Below are the code and all the weights of a small trained network. Each question names an input and a class and asks about switching units off, where a switched-off unit gives its printed mean instead of its output.

import numpy as np


def w(rows, s, z=0):
    codes = np.array(rows[::2]) - 128.0
    scale = np.full(codes.shape[1], s)
    scale[-1] = z or s
    return codes * scale


def f(y):
    return y / 2 * (1 + np.tanh(0.7978845608 * (y + 0.044715 * y**3)))


def log_softmax(a):
    a = a - a.max(-1, keepdims=True)
    return a - np.log(np.exp(a).sum(-1, keepdims=True))


def net(x, mask):
    res = np.array(x, float).reshape(1, 3) / 4 @ E
    y = f(res @ A[0][:, :-1].T + A[0][:, -1])
    res = res + np.where(mask, y, B[0][:, -1]) @ B[0][:, :-1]
    return log_softmax(res[-1] @ U[:, :-1].T + U[:, -1])


A, B = {}, {}
E = w([
[211,249,222],'x0',
[253,10,149],'x1',
[143,209,34],'x2',
],0.0067)
A[0] = w([
[158,27,75,95],'N1',
[71,208,122,128],'N2',
[159,143,80,254],'N3',
[107,128,49,76],'N4',
[147,108,183,167],'N5',
[213,88,179,222],'N6',
[114,133,87,51],'N7',
[107,230,128,205],'N8',
[253,145,131,243],'N9',
[102,67,18,151],'N10',
[172,117,153,61],'N11',
],0.011,0.0056)
B[0] = w([
[207,97,94,218],'N1',
[183,142,43,198],'N2',
[187,167,187,208],'N3',
[78,217,83,163],'N4',
[98,111,180,176],'N5',
[135,70,254,255],'N6',
[74,164,104,126],'N7',
[235,96,53,224],'N8',
[156,105,240,252],'N9',
[178,192,96,253],'N10',
[97,96,163,135],'N11',
],0.0093,0.0074)
U = w([
[133,233,3,207],'0',
[210,97,131,112],'1',
[2,161,124,2],'2',
[86,98,203,254],'3',
[33,159,133,2],'4',
[170,143,198,193],'5',
],0.0085,0.0056)

Each question gives the input, the list of numbers given to net, and the class t.
The units are the neurons (one row each of A and B). Each row of codes is followed by its name. A weight is (code - 128) times the scale printed after its matrix; where a second scale follows, it is the last column's (A, B and U).
mask holds one flag per neuron, in row order. A switched-off neuron (its flag False) gives its mean, the last column of its row in B, instead of its output. The means were averaged over made-up inputs and are rounded, as every weight is.
A unit's drop is (log p(t) with every unit on - log p(t) with that unit switched off) / (log p(t) with every unit on - log p(t) with every unit switched off).
The circuit of an input: a set's keep is (log p(t) with only the set's units on - log p(t) with every unit switched off) / (log p(t) with every unit on - log p(t) with every unit switched off). Starting from all 11 units, units are removed one at a time, each time the one whose removal leaves the highest keep (on an exact tie, the one counted first), for as long as the keep stays at least 0.8.
units of the circuit, in order: the units of the circuit, biggest drop first
unit that matters most: the unit with the biggest drop
k most important neurons: the k neurons with the biggest drops, biggest first
drop of u: that unit's drop, to one decimal
input [-4,-5,-2], class 0: unit that matters most	N6
input [0,4,-2], class 3: units of the circuit, in order	[N8; N10; N2]
input [0,8,7], class 5: units of the circuit, in order	[N9; N8]
input [7,-4,5], class 0: 2 most important neurons	[N6; N2]
input [2,2,-2], class 3: 2 most important neurons	[N10; N8]
input [-7,-1,-3], class 0: 3 most important neurons	[N6; N9; N10]
input [1,-3,0], class 0: drop of N9	0.3
input [8,-4,-5], class 1: drop of N8	1.1
input [-1,1,6], class 0: drop of N6	0.9
input [-7,-8,-8], class 0: 3 most important neurons	[N6; N9; N10]
